Here is a tiny trained network, its code and every weight. The questions are about switching its units off for an input and a target symbol, where a switched-off unit gives its printed mean instead of its output.

import numpy as np


def w(rows, s, z=0):
    codes = np.array(rows[::2]) - 128.0
    scale = np.full(codes.shape[1], s)
    scale[-1] = z or s
    return codes * scale


def norm(h):
    return h / np.sqrt((h * h).mean(-1, keepdims=True) + 1e-5)


def f(y):
    return np.maximum(y, 0)


def softmax(a):
    e = np.exp(a - a.max(-1, keepdims=True))
    return e / e.sum(-1, keepdims=True)


def log_softmax(a):
    a = a - a.max(-1, keepdims=True)
    return a - np.log(np.exp(a).sum(-1, keepdims=True))


def net(x, mask):
    ids = ['βεζηλμ'.index(c) for c in x.split()]
    T = len(ids)
    res = E[ids] + P[:T]
    r = norm(res)
    for j in range(3):
        rows = slice(2 * j, 2 * j + 2)
        q, k, v = (r @ M[0][rows].T for M in (Q, K, V))
        z = softmax(np.where(np.tri(T) > 0, q @ k.T / 2**0.5, -1e9)) @ v
        o = O[0][rows]
        res = res + np.where(mask[j], z, o[:, -1]) @ o[:, :-1]
    y = f(norm(res) @ A[0][:, :-1].T + A[0][:, -1])
    res = res + np.where(mask[3:27], y, B[0][:, -1]) @ B[0][:, :-1]
    return log_softmax(norm(res)[-1] @ U[:, :-1].T + U[:, -1])


Q, K, V, O, A, B = {}, {}, {}, {}, {}, {}
E = w([
[171,40,132,153],'β',
[188,199,17,89],'ε',
[174,121,103,206],'ζ',
[106,230,168,151],'η',
[66,139,1,184],'λ',
[222,208,163,149],'μ',
],0.0089)
P = w([
[124,104,117,255],'0',
[157,119,116,250],'1',
[129,115,125,221],'2',
[111,112,135,198],'3',
[112,108,132,177],'4',
[112,107,140,162],'5',
[116,109,149,150],'6',
[113,112,154,132],'7',
[123,113,157,117],'8',
[137,137,159,104],'9',
[147,136,158,119],'10',
],0.0066)
Q[0] = w([
[89,146,10,220],'H0',
[203,146,191,151],'H0',
[177,95,249,165],'H1',
[192,97,191,117],'H1',
[133,250,56,202],'H2',
[111,153,52,121],'H2',
],0.011)
K[0] = w([
[119,182,134,24],'H0',
[62,63,45,202],'H0',
[159,87,195,104],'H1',
[182,196,230,94],'H1',
[169,93,149,5],'H2',
[150,138,174,33],'H2',
],0.012)
V[0] = w([
[217,110,146,144],'H0',
[115,151,231,127],'H0',
[126,181,132,110],'H1',
[87,85,12,160],'H1',
[90,181,76,134],'H2',
[108,242,122,66],'H2',
],0.011)
O[0] = w([
[51,254,54,28,146],'H0',
[109,97,64,224,58],'H0',
[97,114,136,121,118],'H1',
[180,81,147,102,254],'H1',
[239,191,126,210,170],'H2',
[149,215,14,162,108],'H2',
],0.0075,0.008)
A[0] = w([
[151,83,236,151,198],'N0',
[69,66,172,185,63],'N1',
[137,140,169,73,3],'N2',
[93,59,125,126,126],'N3',
[109,51,111,151,90],'N4',
[144,94,133,184,119],'N5',
[164,96,205,169,238],'N6',
[118,80,154,159,99],'N7',
[51,108,195,19,111],'N8',
[94,164,186,91,122],'N9',
[21,148,91,106,201],'N10',
[108,179,85,100,143],'N11',
[162,98,198,84,121],'N12',
[195,198,139,77,121],'N13',
[75,102,47,254,187],'N14',
[100,49,95,136,80],'N15',
[32,154,74,111,125],'N16',
[110,119,67,170,131],'N17',
[141,129,73,100,97],'N18',
[102,69,19,184,96],'N19',
[219,171,72,126,82],'N20',
[146,37,55,140,116],'N21',
[107,102,131,94,45],'N22',
[102,43,116,86,82],'N23',
],0.0088,0.0032)
B[0] = w([
[113,185,155,82,253],'N0',
[112,127,51,127,146],'N1',
[103,135,134,131,142],'N2',
[161,146,97,155,147],'N3',
[164,140,136,149,149],'N4',
[126,165,152,173,161],'N5',
[70,184,144,60,253],'N6',
[142,172,119,105,150],'N7',
[105,24,156,148,170],'N8',
[88,141,111,123,167],'N9',
[68,140,126,2,171],'N10',
[140,139,137,93,174],'N11',
[93,171,132,127,202],'N12',
[155,114,67,145,219],'N13',
[112,154,126,151,202],'N14',
[156,140,121,179,150],'N15',
[101,181,126,34,167],'N16',
[93,180,144,132,171],'N17',
[158,133,160,75,166],'N18',
[106,175,153,162,195],'N19',
[135,46,107,116,218],'N20',
[78,118,181,170,183],'N21',
[118,79,117,128,132],'N22',
[160,41,65,216,148],'N23',
],0.0078,0.0066)
U = w([
[94,39,112,132,194],'β',
[231,131,33,109,163],'ε',
[107,137,99,120,4],'ζ',
[116,167,86,247,225],'η',
[190,163,199,131,100],'λ',
[39,197,2,90,51],'μ',
],0.0095,0.0031)

Each question gives the input, a string of symbols that net reads in full, and the target symbol t.
The units are the heads (2 rows each of Q, K, V and O) and the neurons (one row each of A and B). Each row of codes is followed by its name. A weight is (code - 128) times the scale printed after its matrix; where a second scale follows, it is the last column's (O, A, B and U).
mask holds one flag per unit, heads first, then neurons. A switched-off unit (its flag False) gives its mean, the last column of its rows in O or B, instead of its output. The means were averaged over made-up inputs and are rounded, as every weight is.
A unit's drop is (log p(t) with every unit on - log p(t) with that unit switched off) / (log p(t) with every unit on - log p(t) with every unit switched off).
The circuit of an input: a set's keep is (log p(t) with only the set's units on - log p(t) with every unit switched off) / (log p(t) with every unit on - log p(t) with every unit switched off). Starting from the 12 units with the biggest drops (on a tie, the unit counted first), units are removed one at a time, each time the one whose removal leaves the highest keep (on an exact tie, the one counted first), for as long as the keep stays at least 0.8.
units of the circuit, in order: the units of the circuit, biggest drop first
unit that matters most: the unit with the biggest drop
k most important neurons: the k neurons with the biggest drops, biggest first
heads that matter: for each layer, one digit per head in row order, 1 if its drop is at least 0.15 and else 0, layers parted by /
drop of u: that unit's drop, to one decimal
input ε ε λ λ μ μ ζ, target μ: units of the circuit, in order : H1
input μ ε μ, target ε: 2 most important neurons : N6, N13
input λ λ λ, target λ: heads that matter : 000
input λ η λ λ λ, target η: heads that matter : 100
input λ μ μ ζ η ε μ ε, target ε: heads that matter : 000
input η λ ζ λ μ λ β β ζ, target β: 2 most important neurons : N8, N23
input ε μ λ β ζ ζ, target β: heads that matter : 101
input η μ μ, target η: units of the circuit, in order : H0, H1
input η η η ζ, target η: heads that matter : 100
input β ε η μ ζ μ μ μ, target μ: heads that matter : 010
input λ ζ λ λ β η λ β λ, target β: heads that matter : 001
input ε η ζ μ λ ζ ε ζ β λ η, target β: units of the circuit, in order : H2, N8
input μ η μ μ μ ζ η, target μ: heads that matter : 000
input ζ μ μ μ, target μ: heads that matter : 110
input ε ζ μ, target ε: heads that matter : 100
input ζ λ μ μ ζ, target μ: most important neuron : N10
input μ μ λ μ η ε ζ, target η: heads that matter : 011
input μ λ ε μ ζ, target ε: heads that matter : 101
input ζ λ ε μ η, target ε: heads that matter : 001
input μ η λ μ η η β, target η: heads that matter : 110
input λ λ λ λ ε, target ε: unit that matters most : H2
input λ η λ β λ η, target β: drop of N8 : 0.3
input λ ζ ε μ ζ, target ε: drop of N13 : 0.4
input μ ε η μ μ η η λ β, target η: drop of H1 : 0.9
input ζ η β μ λ μ λ β, target μ: drop of H1 : 0.9
